Below are the code and all the weights of a small trained network. Each question names an input and a class and asks about switching units off, where a switched-off unit gives its printed mean instead of its output.

import numpy as np


def w(rows, s, z=0):
    codes = np.array(rows[::2]) - 128.0
    scale = np.full(codes.shape[1], s)
    scale[-1] = z or s
    return codes * scale


def f(y):
    return np.maximum(y, 0)


def log_softmax(a):
    a = a - a.max(-1, keepdims=True)
    return a - np.log(np.exp(a).sum(-1, keepdims=True))


def net(x, mask):
    res = np.array(x, float).reshape(1, 4) / 4 @ E
    y = f(res @ A[0][:, :-1].T + A[0][:, -1])
    res = res + np.where(mask, y, B[0][:, -1]) @ B[0][:, :-1]
    return log_softmax(res[-1] @ U[:, :-1].T + U[:, -1])


A, B = {}, {}
E = w([
[128,126,128],'x0',
[61,121,244],'x1',
[141,221,140],'x2',
[2,142,77],'x3',
],0.0087)
A[0] = w([
[137,159,11,92],'neuron 1',
[129,174,157,105],'neuron 2',
[68,150,122,101],'neuron 3',
[71,26,95,144],'neuron 4',
[118,187,154,140],'neuron 5',
[156,124,124,142],'neuron 6',
[193,112,117,146],'neuron 7',
[85,120,175,85],'neuron 8',
[115,247,135,183],'neuron 9',
[167,73,132,127],'neuron 10',
[46,108,123,85],'neuron 11',
[183,134,149,37],'neuron 12',
[117,122,148,37],'neuron 13',
[123,31,133,202],'neuron 14',
[84,60,142,119],'neuron 15',
[86,149,173,84],'neuron 16',
[38,93,46,114],'neuron 17',
[154,93,148,114],'neuron 18',
[180,133,130,148],'neuron 19',
[33,190,84,111],'neuron 20',
[98,106,107,157],'neuron 21',
[101,149,215,64],'neuron 22',
[85,123,57,138],'neuron 23',
[151,75,31,91],'neuron 24',
[98,70,205,59],'neuron 25',
[109,127,210,89],'neuron 26',
[152,187,142,100],'neuron 27',
[146,170,73,84],'neuron 28',
[210,170,162,123],'neuron 29',
[146,194,101,117],'neuron 30',
[135,36,98,99],'neuron 31',
[167,142,56,52],'neuron 32',
[106,153,121,134],'neuron 33',
[149,247,83,109],'neuron 34',
[137,157,77,85],'neuron 35',
[60,167,33,104],'neuron 36',
[169,140,172,84],'neuron 37',
[170,121,143,3],'neuron 38',
[22,125,214,121],'neuron 39',
[156,187,147,155],'neuron 40',
[138,52,129,144],'neuron 41',
],0.012,0.0035)
B[0] = w([
[159,90,52,215],'neuron 1',
[80,161,98,157],'neuron 2',
[182,82,210,181],'neuron 3',
[63,203,129,227],'neuron 4',
[50,209,90,170],'neuron 5',
[120,123,171,155],'neuron 6',
[128,133,171,188],'neuron 7',
[191,100,49,179],'neuron 8',
[92,201,132,211],'neuron 9',
[99,167,197,175],'neuron 10',
[168,102,183,200],'neuron 11',
[176,108,189,162],'neuron 12',
[157,103,104,134],'neuron 13',
[70,223,101,212],'neuron 14',
[116,171,96,192],'neuron 15',
[173,95,104,175],'neuron 16',
[214,136,199,238],'neuron 17',
[109,112,152,161],'neuron 18',
[138,120,168,177],'neuron 19',
[185,95,214,228],'neuron 20',
[114,130,175,172],'neuron 21',
[212,60,11,192],'neuron 22',
[155,129,208,199],'neuron 23',
[154,117,60,205],'neuron 24',
[168,115,68,198],'neuron 25',
[205,122,30,191],'neuron 26',
[119,169,111,164],'neuron 27',
[162,107,78,172],'neuron 28',
[124,101,177,206],'neuron 29',
[98,133,140,172],'neuron 30',
[38,208,130,187],'neuron 31',
[194,84,82,182],'neuron 32',
[158,109,178,155],'neuron 33',
[84,185,131,203],'neuron 34',
[154,97,68,164],'neuron 35',
[179,122,193,223],'neuron 36',
[180,117,161,169],'neuron 37',
[202,121,185,146],'neuron 38',
[154,120,51,254],'neuron 39',
[79,175,116,178],'neuron 40',
[90,254,139,183],'neuron 41',
],0.0054,0.0082)
U = w([
[175,86,32,77],'0',
[113,146,140,255],'1',
[166,109,231,59],'2',
[60,248,113,72],'3',
],0.012,0.009)

Each question gives the input, the list of numbers given to net, and the class t.
The units are the neurons (one row each of A and B). Each row of codes is followed by its name. A weight is (code - 128) times the scale printed after its matrix; where a second scale follows, it is the last column's (A, B and U).
mask holds one flag per neuron, in row order. A switched-off neuron (its flag False) gives its mean, the last column of its row in B, instead of its output. The means were averaged over made-up inputs and are rounded, as every weight is.
A unit's drop is (log p(t) with every unit on - log p(t) with that unit switched off) / (log p(t) with every unit on - log p(t) with every unit switched off).
The circuit of an input: a set's keep is (log p(t) with only the set's units on - log p(t) with every unit switched off) / (log p(t) with every unit on - log p(t) with every unit switched off). Starting from the 12 units with the biggest drops (on a tie, the unit counted first), units are removed one at a time, each time the one whose removal leaves the highest keep (on an exact tie, the one counted first), for as long as the keep stays at least 0.8.
units of the circuit, in order: the units of the circuit, biggest drop first
unit that matters most: the unit with the biggest drop
k most important neurons: the k neurons with the biggest drops, biggest first
drop when u is switched off: that unit's drop, to one decimal
input [-2,5,5,6], class 2: 3 most important neurons => neuron 20; neuron 3; neuron 11
input [4,6,4,-4], class 0: unit that matters most => neuron 22
input [2,6,-8,-7], class 3: units of the circuit, in order => neuron 14; neuron 41; neuron 31
input [-4,2,7,8], class 2: units of the circuit, in order => neuron 20; neuron 3
input [1,-6,-2,8], class 2: units of the circuit, in order => neuron 17; neuron 36; neuron 20
input [5,-5,6,-7], class 2: units of the circuit, in order => neuron 29; neuron 12
input [2,0,7,7], class 2: units of the circuit, in order => neuron 20; neuron 36
input [6,-6,-7,5], class 3: 3 most important neurons => neuron 4; neuron 31; neuron 14
input [5,-4,-8,7], class 3: 2 most important neurons => neuron 4; neuron 31
input [-4,-8,5,8], class 0: 3 most important neurons => neuron 1; neuron 35; neuron 28
input [4,7,-6,7], class 0: 2 most important neurons => neuron 39; neuron 8
input [-3,-5,2,-6], class 2: drop when neuron 22 is switched off => 0.2
input [3,-4,-2,-7], class 2: drop when neuron 7 is switched off => 0.1
input [4,7,-4,2], class 0: drop when neuron 4 is switched off => 0.0
input [2,-5,-6,3], class 3: drop when neuron 4 is switched off => 0.4
